Below is a small trained network, with its code and all its weights. Each question gives an input and a class and asks what happens when units are switched off, that is, made to give their printed mean instead of their output.

import numpy as np


def w(rows, s, z=0):
    codes = np.array(rows[::2]) - 128.0
    scale = np.full(codes.shape[1], s)
    scale[-1] = z or s
    return codes * scale


def f(y):
    return np.maximum(y, 0)


def log_softmax(a):
    a = a - a.max(-1, keepdims=True)
    return a - np.log(np.exp(a).sum(-1, keepdims=True))


def net(x, mask):
    res = np.array(x, float).reshape(1, 4) / 4 @ E
    y = f(res @ A[0][:, :-1].T + A[0][:, -1])
    res = res + np.where(mask, y, B[0][:, -1]) @ B[0][:, :-1]
    return log_softmax(res[-1] @ U[:, :-1].T + U[:, -1])


A, B = {}, {}
E = w([
[168,255,181,109,19],'x0',
[133,127,127,130,132],'x1',
[152,224,42,55,232],'x2',
[39,195,193,215,173],'x3',
],0.0083)
A[0] = w([
[118,211,118,148,101,135],'n0',
[135,92,167,138,98,86],'n1',
[148,96,160,52,141,76],'n2',
[101,195,68,149,35,89],'n3',
[120,97,132,152,65,94],'n4',
[179,80,82,51,66,114],'n5',
[178,127,130,104,151,126],'n6',
[161,163,127,113,206,183],'n7',
[95,94,104,68,242,166],'n8',
[184,199,146,96,108,111],'n9',
[84,183,121,149,141,149],'n10',
[105,11,135,142,145,153],'n11',
[97,88,88,141,146,64],'n12',
[180,127,124,65,110,150],'n13',
[161,179,72,119,156,82],'n14',
[116,146,120,87,153,93],'n15',
[130,147,148,154,40,147],'n16',
[158,183,136,136,93,84],'n17',
[121,160,93,117,140,98],'n18',
[174,92,87,104,69,74],'n19',
[112,67,144,184,35,98],'n20',
[103,164,175,182,180,79],'n21',
[135,84,121,204,90,92],'n22',
[70,152,219,185,138,78],'n23',
[113,85,178,138,112,199],'n24',
[113,232,64,83,110,138],'n25',
[43,203,139,155,114,121],'n26',
[119,186,58,73,183,77],'n27',
[131,126,132,55,76,128],'n28',
[130,102,80,167,50,143],'n29',
[155,165,192,122,135,126],'n30',
[159,137,130,67,197,109],'n31',
[70,150,73,93,202,124],'n32',
[128,161,79,136,143,254],'n33',
[182,187,118,147,65,125],'n34',
[185,72,59,124,79,83],'n35',
[192,166,117,134,146,146],'n36',
[161,86,102,95,110,131],'n37',
[196,176,161,92,49,93],'n38',
[100,162,137,177,153,100],'n39',
[104,99,83,160,168,81],'n40',
[154,195,61,120,179,81],'n41',
[126,138,161,129,91,137],'n42',
],0.011,0.0087)
B[0] = w([
[118,46,67,174,131,194],'n0',
[76,118,184,66,159,153],'n1',
[116,153,136,125,160,147],'n2',
[31,73,51,101,159,171],'n3',
[69,164,175,93,114,161],'n4',
[153,208,164,156,221,210],'n5',
[205,170,135,120,138,160],'n6',
[149,110,159,100,66,222],'n7',
[191,124,38,143,110,251],'n8',
[78,76,49,155,149,191],'n9',
[172,254,146,166,129,189],'n10',
[130,76,54,156,101,222],'n11',
[56,86,54,111,143,154],'n12',
[186,180,152,188,173,190],'n13',
[80,121,197,62,126,179],'n14',
[122,121,129,90,119,153],'n15',
[158,119,66,135,97,194],'n16',
[93,113,90,113,150,163],'n17',
[127,140,122,74,124,155],'n18',
[121,166,126,92,187,167],'n19',
[61,144,209,78,84,197],'n20',
[101,170,148,118,225,179],'n21',
[57,123,192,123,95,165],'n22',
[131,169,164,157,159,198],'n23',
[201,116,174,105,64,201],'n24',
[155,148,147,90,40,222],'n25',
[143,155,114,160,177,203],'n26',
[92,86,176,44,130,212],'n27',
[190,168,77,168,185,170],'n28',
[187,134,179,71,82,171],'n29',
[96,63,62,153,153,168],'n30',
[112,103,163,89,92,190],'n31',
[136,123,153,86,63,215],'n32',
[171,134,185,193,45,241],'n33',
[72,48,52,119,149,190],'n34',
[98,169,149,153,197,182],'n35',
[152,121,127,125,73,177],'n36',
[188,198,158,142,203,180],'n37',
[90,67,100,150,151,196],'n38',
[112,190,122,142,183,168],'n39',
[79,74,34,128,146,166],'n40',
[106,107,151,70,110,201],'n41',
[164,91,85,121,89,165],'n42',
],0.0063,0.011)
U = w([
[100,135,237,68,44,67],'0',
[109,61,39,194,131,73],'1',
[139,254,185,185,253,95],'2',
[206,144,149,219,38,255],'3',
],0.0086,0.0078)

Each question gives the input, the list of numbers given to net, and the class t.
The units are the neurons (one row each of A and B). Each row of codes is followed by its name. A weight is (code - 128) times the scale printed after its matrix; where a second scale follows, it is the last column's (A, B and U).
mask holds one flag per neuron, in row order. A switched-off neuron (its flag False) gives its mean, the last column of its row in B, instead of its output. The means were averaged over made-up inputs and are rounded, as every weight is.
A unit's drop is (log p(t) with every unit on - log p(t) with that unit switched off) / (log p(t) with every unit on - log p(t) with every unit switched off).
The circuit of an input: a set's keep is (log p(t) with only the set's units on - log p(t) with every unit switched off) / (log p(t) with every unit on - log p(t) with every unit switched off). Starting from the 12 units with the biggest drops (on a tie, the unit counted first), units are removed one at a time, each time the one whose removal leaves the highest keep (on an exact tie, the one counted first), for as long as the keep stays at least 0.8.
circuit, biggest first: the units of the circuit, biggest drop first
most important unit: the unit with the biggest drop
top k neurons: the k neurons with the biggest drops, biggest first
drop of u: that unit's drop, to one decimal
input [-8,-5,5,7], class 1: top 2 neurons => n8, n40
input [-3,1,-6,-7], class 2: circuit, biggest first => n5, n35, n37
input [-7,-6,-3,8], class 2: most important unit => n21
input [5,0,0,-4], class 1: circuit, biggest first => n34, n38, n9
input [5,6,-7,-7], class 0: top 2 neurons => n20, n29
input [3,2,-7,-8], class 2: circuit, biggest first => n5, n35, n19
input [-4,-7,-6,-7], class 2: circuit, biggest first => n5, n35, n37
input [-4,6,4,4], class 3: circuit, biggest first => n8, n33, n32
input [-7,-4,-7,1], class 0: top 3 neurons => n20, n22, n24
input [-6,-5,-8,8], class 0: top 2 neurons => n20, n24
input [4,4,6,-6], class 0: top 4 neurons => n25, n27, n14, n41
input [6,-5,6,-8], class 2: top 3 neurons => n5, n13, n28
input [-8,-7,-8,8], class 0: top 3 neurons => n20, n24, n22
input [-6,7,6,1], class 3: circuit, biggest first => n33
input [-6,-4,6,-8], class 2: top 4 neurons => n5, n37, n35, n13
input [6,-7,-7,-7], class 0: top 2 neurons => n20, n29
input [5,5,4,3], class 1: drop of n24 => 0.1
input [5,2,-8,1], class 0: drop of n20 => 0.3
input [1,7,-6,8], class 2: drop of n23 => 0.2
input [-5,-2,7,7], class 0: most important unit => n32
input [8,0,-6,8], class 1: drop of n3 => 0.2
